Below are the code and all the weights of a small trained network. Each question names an input and a target symbol and asks about switching units off, where a switched-off unit gives its printed mean instead of its output.

import numpy as np


def w(rows, s, z=0):
    codes = np.array(rows[::2]) - 128.0
    scale = np.full(codes.shape[1], s)
    scale[-1] = z or s
    return codes * scale


def norm(h):
    return h / np.sqrt((h * h).mean(-1, keepdims=True) + 1e-5)


def f(y):
    return np.maximum(y, 0)


def softmax(a):
    e = np.exp(a - a.max(-1, keepdims=True))
    return e / e.sum(-1, keepdims=True)


def log_softmax(a):
    a = a - a.max(-1, keepdims=True)
    return a - np.log(np.exp(a).sum(-1, keepdims=True))


def net(x, mask):
    ids = ['αβδημξπστω'.index(c) for c in x.split()]
    T = len(ids)
    res = E[ids] + P[:T]
    r = norm(res)
    for j in range(3):
        rows = slice(4 * j, 4 * j + 4)
        q, k, v = (r @ M[0][rows].T for M in (Q, K, V))
        z = softmax(np.where(np.tri(T) > 0, q @ k.T / 4**0.5, -1e9)) @ v
        o = O[0][rows]
        res = res + np.where(mask[j], z, o[:, -1]) @ o[:, :-1]
    y = f(norm(res) @ A[0][:, :-1].T + A[0][:, -1])
    res = res + np.where(mask[3:7], y, B[0][:, -1]) @ B[0][:, :-1]
    return log_softmax(norm(res)[-1] @ U[:, :-1].T + U[:, -1])


Q, K, V, O, A, B = {}, {}, {}, {}, {}, {}
E = w([
[148,139,167,180,99],'α',
[53,120,145,202,191],'β',
[42,80,189,97,21],'δ',
[128,102,75,201,170],'η',
[28,141,80,165,151],'μ',
[92,58,147,4,210],'ξ',
[110,104,13,52,31],'π',
[213,82,203,106,158],'σ',
[184,105,93,147,131],'τ',
[91,132,82,216,96],'ω',
],0.003)
P = w([
[190,204,128,62,147],'0',
[132,74,106,254,115],'1',
[101,77,98,237,120],'2',
[90,74,107,207,109],'3',
[74,68,102,191,110],'4',
[61,77,98,183,127],'5',
],0.0023)
Q[0] = w([
[67,115,104,77,55],'head 0',
[133,214,119,41,108],'head 0',
[154,199,147,78,112],'head 0',
[175,183,154,116,128],'head 0',
[62,51,61,211,134],'head 1',
[183,132,169,57,81],'head 1',
[140,75,169,60,136],'head 1',
[57,31,85,185,152],'head 1',
[156,197,113,116,138],'head 2',
[145,236,131,119,170],'head 2',
[18,2,122,132,144],'head 2',
[87,144,129,116,164],'head 2',
],0.0072)
K[0] = w([
[106,224,80,75,129],'head 0',
[85,140,57,144,55],'head 0',
[83,109,72,140,77],'head 0',
[92,91,107,148,90],'head 0',
[74,63,128,64,71],'head 1',
[165,254,131,187,139],'head 1',
[121,225,156,91,138],'head 1',
[83,80,137,28,68],'head 1',
[86,57,181,161,122],'head 2',
[120,50,192,201,147],'head 2',
[156,234,94,103,172],'head 2',
[144,130,143,159,173],'head 2',
],0.007)
V[0] = w([
[199,102,215,98,130],'head 0',
[169,102,171,201,82],'head 0',
[159,111,123,141,53],'head 0',
[144,91,213,151,169],'head 0',
[92,204,135,197,112],'head 1',
[146,129,133,120,37],'head 1',
[158,145,1,164,148],'head 1',
[78,138,82,74,59],'head 1',
[200,125,93,150,95],'head 2',
[91,195,56,68,89],'head 2',
[191,84,88,141,170],'head 2',
[120,181,124,239,131],'head 2',
],0.006)
O[0] = w([
[5,155,103,83,132,101],'head 0',
[104,242,138,54,116,155],'head 0',
[96,194,162,151,128,44],'head 0',
[83,121,81,40,82,204],'head 0',
[93,165,150,214,205,158],'head 1',
[154,204,127,169,40,154],'head 1',
[155,175,20,112,219,126],'head 1',
[121,115,66,195,58,197],'head 1',
[184,209,108,134,90,120],'head 2',
[129,173,185,201,224,203],'head 2',
[240,147,38,139,105,123],'head 2',
[195,131,220,3,123,249],'head 2',
],0.0046,0.0021)
A[0] = w([
[253,182,102,77,109,103],'neuron 0',
[116,121,12,3,134,24],'neuron 1',
[134,63,76,169,46,63],'neuron 2',
[97,80,106,181,164,250],'neuron 3',
],0.0032,0.0014)
B[0] = w([
[218,97,208,90,13,182],'neuron 0',
[54,165,4,111,67,190],'neuron 1',
[170,30,131,99,141,211],'neuron 2',
[183,98,96,110,198,251],'neuron 3',
],0.0033,0.002)
U = w([
[196,219,255,83,144,52],'α',
[102,110,210,154,254,155],'β',
[84,104,211,210,36,178],'δ',
[110,145,57,86,144,63],'η',
[95,76,72,174,186,42],'μ',
[139,8,133,49,135,252],'ξ',
[182,170,27,192,89,137],'π',
[43,214,129,43,121,218],'σ',
[242,163,97,80,113,31],'τ',
[139,171,95,198,174,33],'ω',
],0.0089,0.0026)

Each question gives the input, a string of symbols that net reads in full, and the target symbol t.
The units are the heads (4 rows each of Q, K, V and O) and the neurons (one row each of A and B). Each row of codes is followed by its name. A weight is (code - 128) times the scale printed after its matrix; where a second scale follows, it is the last column's (O, A, B and U).
mask holds one flag per unit, heads first, then neurons. A switched-off unit (its flag False) gives its mean, the last column of its rows in O or B, instead of its output. The means were averaged over made-up inputs and are rounded, as every weight is.
A unit's drop is (log p(t) with every unit on - log p(t) with that unit switched off) / (log p(t) with every unit on - log p(t) with every unit switched off).
The circuit of an input: a set's keep is (log p(t) with only the set's units on - log p(t) with every unit switched off) / (log p(t) with every unit on - log p(t) with every unit switched off). Starting from all 7 units, units are removed one at a time, each time the one whose removal leaves the highest keep (on an exact tie, the one counted first), for as long as the keep stays at least 0.8.
circuit, biggest first: the units of the circuit, biggest drop first
which heads matter: for each layer, one digit per head in row order, 1 if its drop is at least 0.15 and else 0, layers parted by /
drop of u: that unit's drop, to one decimal
input β α μ, target ξ: which heads matter	101
input α π δ, target σ: circuit, biggest first	head 0
input τ α ω η α, target π: which heads matter	001
input β σ μ α ω, target σ: which heads matter	111
input α μ ξ ω, target ξ: which heads matter	010
input η β η ω α, target τ: which heads matter	001
input ω ξ σ η δ α, target α: which heads matter	001
input β δ μ μ β α, target ξ: which heads matter	101
input δ ω δ τ β μ, target δ: which heads matter	010
input α β α β β μ, target σ: which heads matter	101
input β α ξ α μ, target ξ: which heads matter	000
input δ σ α α η, target σ: which heads matter	100
input μ α α ω, target β: drop of head 2	0.3
input α δ μ σ σ ξ, target σ: drop of head 0	0.6
input τ μ η α δ, target π: circuit, biggest first	head 2
input δ η δ τ δ β, target δ: drop of head 1	1.0
